Below are the code and all the weights of a small trained network. Each question names an input and a target symbol and asks about switching units off, where a switched-off unit gives its printed mean instead of its output.

import numpy as np


def w(rows, s, z=0):
    codes = np.array(rows[::2]) - 128.0
    scale = np.full(codes.shape[1], s)
    scale[-1] = z or s
    return codes * scale


def f(y):
    return np.maximum(y, 0)


def softmax(a):
    e = np.exp(a - a.max(-1, keepdims=True))
    return e / e.sum(-1, keepdims=True)


def log_softmax(a):
    a = a - a.max(-1, keepdims=True)
    return a - np.log(np.exp(a).sum(-1, keepdims=True))


def net(x, mask):
    ids = ['αβγεζηθλμξπστφψω'.index(c) for c in x.split()]
    T = len(ids)
    res = E[ids] + P[:T]
    r = res
    for j in range(3):
        rows = slice(2 * j, 2 * j + 2)
        q, k, v = (r @ M[0][rows].T for M in (Q, K, V))
        z = softmax(np.where(np.tri(T) > 0, q @ k.T / 2**0.5, -1e9)) @ v
        o = O[0][rows]
        res = res + np.where(mask[j], z, o[:, -1]) @ o[:, :-1]
    y = f(res @ A[0][:, :-1].T + A[0][:, -1])
    res = res + np.where(mask[3:19], y, B[0][:, -1]) @ B[0][:, :-1]
    return log_softmax(res[-1] @ U[:, :-1].T + U[:, -1])


Q, K, V, O, A, B = {}, {}, {}, {}, {}, {}
E = w([
[127,173,123],'α',
[125,154,124],'β',
[166,130,153],'γ',
[162,100,152],'ε',
[216,66,173],'ζ',
[127,161,128],'η',
[86,149,96],'θ',
[104,205,128],'λ',
[123,152,124],'μ',
[91,200,108],'ξ',
[99,180,109],'π',
[117,160,124],'σ',
[2,132,226],'τ',
[111,134,75],'φ',
[127,155,125],'ψ',
[128,170,127],'ω',
],0.027)
P = w([
[62,119,160],'0',
[164,250,225],'1',
[84,109,107],'2',
[172,220,210],'3',
[81,103,102],'4',
[171,206,209],'5',
[79,97,98],'6',
[171,198,208],'7',
[69,92,97],'8',
[175,188,208],'9',
[62,88,94],'10',
[181,185,210],'11',
[71,90,97],'12',
],0.014)
Q[0] = w([
[140,137,185],'H1',
[70,2,205],'H1',
[223,120,200],'H2',
[234,89,46],'H2',
[52,164,158],'H3',
[50,143,219],'H3',
],0.012)
K[0] = w([
[210,64,214],'H1',
[59,129,252],'H1',
[159,126,64],'H2',
[195,150,186],'H2',
[109,150,99],'H3',
[48,18,27],'H3',
],0.011)
V[0] = w([
[82,196,219],'H1',
[222,157,140],'H1',
[166,248,254],'H2',
[187,178,36],'H2',
[119,82,152],'H3',
[37,9,29],'H3',
],0.0077)
O[0] = w([
[183,134,56,254],'H1',
[177,146,193,102],'H1',
[88,114,177,183],'H2',
[78,199,172,85],'H2',
[120,147,87,100],'H3',
[255,139,63,203],'H3',
],0.0087,0.0051)
A[0] = w([
[173,179,203,182],'N1',
[153,86,110,238],'N2',
[103,199,146,135],'N3',
[68,118,83,67],'N4',
[222,190,122,190],'N5',
[97,132,166,119],'N6',
[75,136,67,144],'N7',
[178,33,193,35],'N8',
[51,129,115,125],'N9',
[96,149,60,48],'N10',
[113,39,85,163],'N11',
[110,68,183,167],'N12',
[162,10,163,176],'N13',
[148,70,171,8],'N14',
[171,146,112,85],'N15',
[70,168,147,125],'N16',
],0.014,0.011)
B[0] = w([
[63,164,27,225],'N1',
[87,177,164,192],'N2',
[134,86,185,171],'N3',
[227,156,66,158],'N4',
[144,70,171,252],'N5',
[178,146,134,147],'N6',
[147,87,140,192],'N7',
[163,26,152,156],'N8',
[147,151,112,165],'N9',
[215,176,128,164],'N10',
[3,47,140,178],'N11',
[139,153,121,168],'N12',
[145,217,148,173],'N13',
[113,85,89,136],'N14',
[157,158,176,157],'N15',
[192,87,119,153],'N16',
],0.011,0.017)
U = w([
[129,163,134,233],'α',
[117,117,128,113],'β',
[108,251,120,158],'γ',
[102,141,179,167],'ε',
[129,48,183,12],'ζ',
[123,110,134,125],'η',
[123,150,50,140],'θ',
[182,117,176,110],'λ',
[117,108,132,128],'μ',
[191,172,106,1],'ξ',
[151,175,97,125],'π',
[122,126,136,211],'σ',
[87,83,129,108],'τ',
[147,57,131,63],'φ',
[114,123,131,141],'ψ',
[129,120,133,167],'ω',
],0.02,0.0088)

Each question gives the input, a string of symbols that net reads in full, and the target symbol t.
The units are the heads (2 rows each of Q, K, V and O) and the neurons (one row each of A and B). Each row of codes is followed by its name. A weight is (code - 128) times the scale printed after its matrix; where a second scale follows, it is the last column's (O, A, B and U).
mask holds one flag per unit, heads first, then neurons. A switched-off unit (its flag False) gives its mean, the last column of its rows in O or B, instead of its output. The means were averaged over made-up inputs and are rounded, as every weight is.
A unit's drop is (log p(t) with every unit on - log p(t) with that unit switched off) / (log p(t) with every unit on - log p(t) with every unit switched off).
The circuit of an input: a set's keep is (log p(t) with only the set's units on - log p(t) with every unit switched off) / (log p(t) with every unit on - log p(t) with every unit switched off). Starting from the 12 units with the biggest drops (on a tie, the unit counted first), units are removed one at a time, each time the one whose removal leaves the highest keep (on an exact tie, the one counted first), for as long as the keep stays at least 0.8.
units of the circuit, in order: the units of the circuit, biggest drop first
most important unit: the unit with the biggest drop
top k neurons: the k neurons with the biggest drops, biggest first
which heads matter: for each layer, one digit per head in row order, 1 if its drop is at least 0.15 and else 0, layers parted by /
input ψ θ γ ψ γ θ τ γ μ, target τ: most important unit -> N11
input ε γ ε θ θ ε θ ε τ θ θ φ, target λ: top 4 neurons -> [N1, N16, N11, N6]
input θ μ θ ψ, target λ: top 3 neurons -> [N5, N15, N11]
input σ θ τ φ γ γ γ γ ε, target τ: which heads matter -> 100
input γ γ τ ξ β, target τ: which heads matter -> 010
input ε π ψ θ θ σ θ σ, target λ: which heads matter -> 011
input θ ω θ ε θ θ λ, target λ: units of the circuit, in order -> [N1, H3, N5]
input ξ ε ξ γ θ η, target λ: which heads matter -> 111
input τ γ ζ, target τ: units of the circuit, in order -> [H1, H3]
input θ θ σ φ γ τ θ, target τ: units of the circuit, in order -> [N11, H2]
input ω θ τ ε θ θ γ ζ ζ, target τ: units of the circuit, in order -> [N11, H1]
input ζ θ γ γ β θ θ θ, target λ: top 3 neurons -> [N5, N11, N15]
input ζ θ θ π, target λ: top 2 neurons -> [N5, N3]
input η σ θ σ, target λ: units of the circuit, in order -> [N5]
input θ θ ε ω θ φ θ θ ψ θ ζ α ξ, target ξ: top 2 neurons -> [N10, N1]
input ω ξ γ θ λ, target λ: which heads matter -> 000
input θ ξ θ θ, target λ: top 2 neurons -> [N5, N1]
input θ θ θ ε ε μ γ ε γ, target γ: units of the circuit, in order -> [N5, N13, H3]
input θ ε θ θ φ γ ψ θ γ η θ φ, target λ: which heads matter -> 101
input θ ε ω θ ξ θ τ λ θ θ θ σ η, target τ: units of the circuit, in order -> [N11, H2]
input γ θ ε ε τ γ ζ γ φ θ γ ε α, target τ: which heads matter -> 010
input β τ θ λ γ γ μ θ θ γ σ ξ γ, target τ: which heads matter -> 101
input θ ξ φ θ γ θ τ θ ξ, target τ: top 3 neurons -> [N11, N1, N2]
input ε γ μ γ θ θ τ γ γ, target τ: units of the circuit, in order -> [H1, N11]
input ε θ ε ε τ θ θ ζ ψ, target τ: which heads matter -> 010
input ξ α λ γ γ α φ, target φ: which heads matter -> 001
input μ θ θ φ η θ β ξ θ σ θ θ φ, target φ: top 2 neurons -> [N1, N11]
input θ φ μ θ π σ ξ, target ξ: top neuron -> [N1]
input ξ ε μ μ θ ξ θ ω, target λ: top 4 neurons -> [N5, N15, N11, N3]
input γ θ ξ γ ε, target ε: units of the circuit, in order -> [N13, N1, N5, H3]
